Each row of numbers belongs to one of the things below and depends on some of the facts about them. Some rows are named. Which thing is each other row?

Some facts about the things:
(1041) ξ [(938)]
(1080) ξ [(921)]
(1085) ξ [(919)]
(1109) ξ [(748)]
(1113) ξ [(651)]
(124) ξ [(1046) (454)]
(140) ξ [(651) (63)]
(167) ξ [(419)]
(17) ξ [(748) (764)]
(185) ξ [(764) (206)]
(195) ξ [(748) (542)]
(203) ξ [(44)]
(233) ξ [(989)]
(249) ξ [(552)]
(256) ξ [(506)]
(273) ξ [(367) (134)]
(349) ξ [(410) (520)]
(409) ξ [(764)]
(423) ξ [(672) (498) (506)]
(447) ξ [(764)]
(467) ξ [(50) (556)]
(511) ξ [(506)]
(538) ξ [(651)]
(540) ξ [(1125) (236)]
(551) ξ [(506)]
(612) ξ [(301)]
(66) ξ [(184) (151) (1138) (723)]
(692) ξ [(9) (938)]
(756) ξ [(410)]
(759) ξ [(184)]
(825) ξ [(938)]
(854) ξ [(215)]
(954) ξ [(151) (212)]
(990) ξ [(1093) (902)]
{(1085) (184)} π (249)
{(1085) (184) (336)} π (854)
{(1085) (203)} π (573)
{(1085) (663)} π (498)
{(11) (367)} π (538)
{(1104) (735)} π (382)
{(1138) (256) (370) (423) (614)} π (195)
{(155) (467) (636)} π (902)
{(155) (21)} π (542)
{(184)} π (1039)
{(184)} π (362)
{(21)} π (1080)
{(227)} π (262)
{(227)} π (992)
{(256)} π (44)
{(301)} π (990)
{(336)} π (1093)
{(336) (552)} π (511)
{(336)} π (151)
{(367)} π (1046)
{(367) (933)} π (975)
{(367)} π (506)
{(370) (938)} π (421)
{(410) (636)} π (140)
{(410) (63) (735)} π (708)
{(423)} π (124)
{(454)} π (869)
{(46)} π (200)
{(488) (672)} π (651)
{(488)} π (122)
{(540)} π (756)
{(552) (594)} π (50)
{(552) (933)} π (1167)
{(594) (614)} π (768)
{(612) (919)} π (896)
{(614)} π (9)
{(614) (735)} π (1156)
{(665)} π (712)
{(665)} π (349)
{(665)} π (419)
{(672)} π (433)
{(919)} π (764)
{(919) (938)} π (1120)
{(919)} π (125)
{(933)} π (881)
{(938)} π (32)

Known rows:
(336): [ 0 -1  1  1  3 -5 -3  0 -4  0  2  1 -2 -1 -2 -3 -5  5  0 -2  1  0 -5 -1
  0  2  0 -2  1 -1 -4  4  2  1  2  0 -2 -4  3 -3  2  7  5]
(423): [  1  -3   0   1   0   8  -9   3  -3  -2   1  -4  -7   1  -8 -10   0  -6
   0  -1  -7  -8  -5   9   2   4  -2   1  -2  -3  -7   0   3  -4   3   5
  -4  11   0  -3  -2  -3  -4]
(938): [ -4  -4   4   0   2  -6  10   1   2   0   1  -3   6  -4   1   6  -2  -4
   1   1   0   5  -2   1  -2   5  -4  -2   0  -1   6   1  -3   1  -1 -25
   0   3  -1  -2   5  -5   6]
(735): [ 1 -1  1  3  2  0  2  3  1  1 -4  0  2 -1  0 -2 -4  0  0 -6 -1  0  0  3
  1  3  1 -2 -1 -1  3  1  0 -1  1  0 -2  5  0  0 -2  5  1]
(203): [ -1  -5  -7   2   2  -2 -22   4  -3   0   6   0 -15  -5   1   9   7  -9
   0   3   1  -3  -6  -3   0   1   5  -1  -1   0 -19   1   1   0  11  -9
  -2   2   5  -1  -3  19  -4]
(540): [  1  -1  -3   0   5  -4   0  -4   1  -2   4  -1 -10  -4  -3  -1   7 -11
  -1   2   5   2   0   0   3   3   4   0   4  -1  -2  -3   3  -3  -3 -13
   0   5   6   6   2  -4  -4]
(454): [ -3  -2   0   2   1   0  -3   4   0  -1   2   2  10   1   8   8  -3  -2
   1   1 -10  -2  -2  -6  -4  -1  -3  -3  -7   1   5   3  -6   7   3   0
   0  -4  -3  -4   0  17   1]
(933): [ 1 -1  4  0  7  0  4 -2 -5  2  3  0  2 -1 -2 -5 -4  2  0 -2  0  0 -2 -5
 -2  0  4  0 -1 -1  5  1  1  3  1 -6  0  1  3 -2  2  5  4]
(301): [-1  0 -3  4 -7  0  8 -1 -1 -2  0 -2  0  0  9 -2  3  0  3  2  0  2  1 -7
 -2  1 -4 -3 -4  0  7  2 -3  1 -3  0 -1 -6  2  3  4  2  7]
(896): [ -1   0  -1  -2  -4   2  -1  -2   1   1  -2  -3   4  -1  -1   2   3  -1
   0   6   3   1   0   2  -2   0  -1   2   0   0  -5  -2   0  -1   2 -12
   1  -1  -3  -3   1 -12  -1]
(764): [  0   1  -1   0  -3  -2   4  -5   2   4  -7   0  10  -3  -1   5  -1   5
   1   7  -1   1   2  -5  -4   0  -1  -1   1   1  -3  -1  -1   0   0 -14
   3  -5  -4  -3   2 -15  -2]
(1093): [  1   5  12  -5   4 -10 -11  -8  -2  -8   1   6  10   1 -13   2  -4   1
  -2   2  -2   0  -3   5  -4   2  -2   2   6  -3  -4   4  -3   3  -6  -8
  -1  -3  -3   1  -1  15 -12]
(17): [  1  -1  -6   0   9   1  -1   1   2   5  -3   2  -3  -2  -2  -2  -1   2
  -1  -1   1  -2   0  -1   4  -2   5   0   2   2  -5  -4   4  -1   2   5
   2   1   2  -2  -1 -13  -3]
(409): [  1   0  -6   0   8   1  -1   1   2   5  -2   2  -2  -1  -2  -2  -1   1
  -2  -1   0  -1   1  -1   4  -2   5   0   2   2  -4  -4   4  -2   2   5
   2   1   2  -2   0 -12  -3]
(990): [  1   2   4  -6  14  -1 -13  -3   3  -6   4   3   5   2 -13  -4  -1 -10
  -4   0  -3  -2  -3  11   4   1   3   4   5  -2  -4  -4   1   1  -3  -4
   1   5  -1   0  -2   1 -17]
(447): [  1  -1  -6   0   9   1  -1   1   2   4  -3   2  -3  -2  -2  -2  -1   1
  -2  -1   1  -1   1   0   4  -2   4   0   2   2  -3  -4   4  -2   2   4
   3   1   2  -2   0 -14  -3]
(1109): [  1  -1  -6  -1   9   1  -1   1   2   5  -2   2  -2  -2  -2  -2  -1   1
  -1  -1   0  -2   1   0   4  -2   4   0   2   2  -4  -4   4  -2   2   4
   3   1   2  -2   0 -13  -3]
(382): [ 1  0  1  0 -6  2 -1  3  2  0 -4  0 -1  1  0  4  0  3  0 -4  2  1  3  2
  0  0  0  1  0  0  2  0 -1 -2  0  7 -1  6 -1  1 -3  1 -2]
(854): [  3   5  -1  -1 -11   1  -7  -2  -3  -3   1  -3 -16   0  -2 -16   9   9
   2   1  22   5   1   5   3   1   0   3   7   0 -10   0   5  -9  -4  13
  -1 -11   6   3   5 -12  -2]
(748): [ 1  1 -2  1  1 -4  7 -4  1  2 -6  3  6 -1  1  3 -3  3  0  3 -3  0  3 -6
 -1 -1  0 -2  1  1  3  0 -1  1 -3 -1  2 -4 -1  2  0 -4 -1]

Which thing is each row?
No name comes twice in this set of rows, the named rows included.
[-1  0 -1  0  1 -5 -5  0 -2 -1  1  2 -3 -1 -1  0 -2  2  0  0  2  0 -4  0
  1  1 -2 -2  2  0 -8  3  1  0  1  3 -2 -7  1 -1  0  5  4] -> (663)
[  0   0   2  -4   5   4  -7   9   6  -2   5  -1   1   2   3  -1   3  -4
  -1 -11  11   6  -1  13   5  -1   5   4   0   1   3  -3   1   0   3   4
  -1   4   0  -2  -3   9  -2] -> (140)
[ 1 -1  4  1  0 -1  0  3 -3  1  0  0  1 -1 -3 -1 -4  4  1 -5 -1 -1 -1  1
 -1  2  1 -1 -1 -1  2  2  0 -1  0 -3 -2  5  2 -2  1  2  0] -> (594)
[ -2  -2  -6   2  -1   6   0   3   1   4   1  -6  -4  -2   5  -7   4  -3
   2   2   7   1  -3   2   1   1   2   0  -2   1  -5  -3   3  -2   5  -6
   1  -2   2  -5   5 -12   5] -> (612)
[-1 -1  5 -6  9  5 -2  6  0 -1 11 -2  2  1 -1 -4  2 -2 -1 -6  9  4 -2  6
  2 -5  5  6 -2  1  8 -2  0  3  1 -4  2  3  3 -4  3  4 -4] -> (538)
[-4  1 10 -4  4 -2  1  9  1 -5  4  1  6  1  1  2  4 -2 -1  1  0  4  5  8
  0 -1 -3  2 -3  3  6  0 -6  3 -4 -1 -1 -5 -3  8  7 12 -3] -> (651)
[-1 -2  7 -1 -6 -6  8  5  1 -1  1 -1  1 -2  1 12 -1  2  0 -5  1  5  4  2
 -3  1 -4  1  0  0 10  3 -4 -2 -4 -9 -1  8 -1  2  1  2  1] -> (9)
[  1   2   7  -1  -8   5   2 -10  -7  -4   4  -3   0   5  -2  -5   1  -2
   1   6  -4  -4  -1  -4  -6  -2  -1   3  -2  -3   3   3  -2   3  -2   0
  -1   2  -2   2  -3  11   3] -> (506)
[ -2  -1   0   3 -10  -1  12   0  -1   0   0  -2   0   2   9   3   0   2
   2   3  -2   1   2  -7  -3  -1  -6  -2  -3   1   7   4  -3   1  -2   2
  -1  -5  -2   2   1   3  11] -> (556)
[  2   6   2   3 -13  -1   8  -8  -1  -6  -3  -4  -2   1   3 -14   8   2
   4   5  11   6   5  -2   0   4  -3  -1   3  -1   7   0  -1  -4 -11   3
  -1  -9   3   9   7  -7  -1] -> (215)
[  0   2   0  -2   8   8  -6   2   1  -1   1   1   4   5  -5 -13  -4   1
  -1  -3  -4  -4  -4   9   4  -1  -1   2  -1   1  -3  -3   3   1   1  18
   0  -3  -2  -6   0  -5  -4] -> (233)
[  2   3  -2   1  -4  -3   7  -6   4   3 -10   2   7   0   5   5  -1   3
   0   1   4   4   5  -5  -1  -1   3  -1   3   0   2  -1  -1   2   0   1
   1  -4  -4   4  -5   1   3] -> (542)
[ -1   1   6   2  -1   3   2  -2  -5  -5  -1  -2  -1   3  -3  -9   2  -7
   0   9 -12  -7   0   1  -1   3  -4  -2  -3  -1  -2   1  -2   2  -2   6
  -5  -2  -4  11   2  15   4] -> (672)

The same things again, as new rows of numbers:
Named rows:
(665): [ -3  -4   9  19   1   9   0  18 -12  -5  18  -4  -1  -3   2 -14  -1  -1
  -1  -3   8 -12  -9   9 -14  -7 -10 -11  -1  -3]
(1039): [ -4 -10  -2  23  -3  22   6  21 -11  -6  19  11  -2   1  -4  -6   3   3
  -1  -9  -3 -19 -15   5  -7 -13 -17  -3 -15   4]
(663): [ -4  -5   8  24   8  44   6  13  -6 -23   9  34   0 -25 -37 -26 -21 -18
 -24  11  -1 -23 -27  25  29 -11 -17  25 -30  21]
(185): [-35  -1   3 -44 -26 -22 -30 -39 -21  12   0   0   2  25 -38  39  16  23
 -11 -23  18  37  29 -26  33  31  24  31   9  35]
(1120): [ 18  27  13  10  12 -18   1  17  27  16  20  19 -19  13 -17 -19  21 -21
 -22  20   0  12  16  11 -22 -27  -9  -2   4   8]
(756): [ 31  10 -24 -25 -26 -22 -25 -39  36 -23   4  24   2  21 -37  33  26 -37
  -5 -23 -24 -25  39 -35  43  23  24 -37 -24 -29]
(990): [  8  -8 -25 -29  -9 -20   0 -36  23 -12 -28  -6  -7   9   7  35   1   8
  23 -20 -14  24   6 -28   5  -1   9  -8   1   0]
(723): [-14 -13   5  20   3   9   7   8  -8  13  18 -14  -8  -8   5  -9   3   7
  13  -6   1  -8 -10   7 -17 -25 -16  -2   6  -3]
(409): [-39   8   8 -46 -24 -25 -33 -39 -23  21   2   1   6  26 -39  40  20  25
 -18 -23  23  38  32 -27  37  32  30  35   4  38]
(46): [  1   1  13  17   1  13   0  14  -9  -5  18  -1  -7  -7   0 -22  -3  -7
 -11   3   7 -11 -13  13 -10  -1  -5  -4   3  -4]
(594): [ 24 -16   3   6   4 -16   9  21 -24  49  -4  -5  -5  23  14 -12   4  11
 -28  42 -22 -14  12   7  35   3   2  27  18 -33]
(933): [ 25  28  28  12   3 -19   5 -13 -24  38   7 -24 -20   7  18 -10 -29   7
 -21  33   0 -22 -10  12  18  26  23  -1  24 -21]
(919): [ 27  45  25  -9  28 -25  11  14  46  30  21  30 -22  14 -34 -28  25 -41
 -31  44  -3  31  22  26 -23 -35   4   9  16  11]
(1046): [  4  16  23  22  -2  -3  -3  -3 -14   3  19 -22 -16  -7   7  -8 -18  10
  10  -8   7 -20 -10   1 -13   8   1 -22  11   1]
(17): [-35  48  10 -48 -12 -22 -10 -14 -23  11 -37  19  32  26 -42  43   2  28
 -26 -27  -9  40  35 -27   7  33  40  35 -34  30]
(9): [ 17 -17  11  19 -15  -2 -16  29 -15  10  18  -7  -3   0  17  -9  13  12
  14  -5  -5  -6 -12  10 -19  -3 -19  -6  -4  -7]
(367): [ 22  47  35  18  -2 -14  -7 -34 -21   4  16 -31 -21 -29  13 -20 -35   6
  -3  12  21 -24 -26  16  -4  32  36 -27  23   9]
(419): [ -6 -10  -2  20  -3   4   3  13  -6   3  18  -9  -4  -2   7  -1   6   3
  12 -11   1 -14  -2  -1 -16 -19 -16 -19  -5  -7]
(902): [-34 -18 -23 -13  17  44  25  23 -19 -16  16  -8 -14  -2  24  34   6 -44
   7  42  35 -22  39  18 -26 -13   6 -33   6  14]
(896): [ 28  45  20   0  22 -25   9  20  43  30  19  28 -22  16 -30 -23  25 -37
 -31  39   1  29  20  22 -24 -31  -2   4  13  16]

Rows to name:
No name comes twice in this set of rows, the named rows included.
[ 16   2   6  19 -15   2 -10  16  -6 -11  16   7  -2   7 -16  -9  11 -19
  -7 -13  -1 -25   5 -15  -2   0  -9 -32 -11 -18] -> (520)
[-29 -20 -33 -46  12  31  25 -35  -3 -20 -47  -7 -17   2  28  43  -2 -43
   9  42  32  15  39  -7 -18   8  30 -34  15  15] -> (467)
[  8   3  16  17  -2  -7   2  10 -18  18  16 -14 -13  10  13  -2  -7  11
  -1   0   2 -17  -3   3  -8   5  -1 -11   8  -8] -> (881)
[  9  -5 -18 -36  -7 -19  -2 -37  18 -15 -39  -2  -8   0  -2  22  -4  -1
  12 -13 -12  28  -3 -24  15   7  18   0   9  -1] -> (540)
[ 20  50  34  20  -2 -10  -8 -32 -20  -6  18 -32 -22 -30   8 -24 -36   1
  -5   9  25 -24 -23  20 -11  32  32 -24  23  15] -> (11)
[ 34 -14  30  -8 -23 -22 -34  33  22  31  -2  22 -23 -12  19 -23  32 -19
   0  42   3  34 -24  37 -26   6 -19  10   6  32] -> (938)
[-13  -6   9  17 -18   2  -9  10 -17   6  19  -6  -4   7  -6  -7   7   6
  -5  -8  14  -8  -1   3 -11   4 -11  -6   0  16] -> (206)
[-31 -22 -17  24  22  46  24 -15  -3  -6 -11  18  -4 -34 -34 -13 -16 -13
  -5  17 -19 -17 -32  19  32 -39 -25  35 -24  10] -> (184)
[  9 -17  -3  14  -3 -10  -1  22 -21  34  12  -7   4  21  14  -8  14  16
  -6  13 -19 -15  14   0   7  -9 -11  12   6 -29] -> (768)
[  0 -12  -3  20   0  13   5  17 -12   6  18   1  -2   8   2   1   4   6
  -2  -5  -5 -18  -8   0  -4 -17 -16  -4  -8  -7] -> (1093)
[ 20 -16  -6  11   4 -16  13  18 -24  46  10  -7 -11  24  16  17   7  12
 -21  29 -18 -18  12  -4  26 -10  -7  15  16 -29] -> (50)
[-31 -23 -29 -26  10 -14  22 -39  31  29 -45 -26 -11 -22   9  37   2  10
  35 -11 -24  35 -10 -24  -7 -39  -7  27  19  -5] -> (66)
[-21 -21 -10  21  10  20  15  -1 -11  27  13 -16  -8  -9   2   5   5   8
  17   0 -10  -7 -15   3 -11 -34 -20  12   4 -11] -> (151)

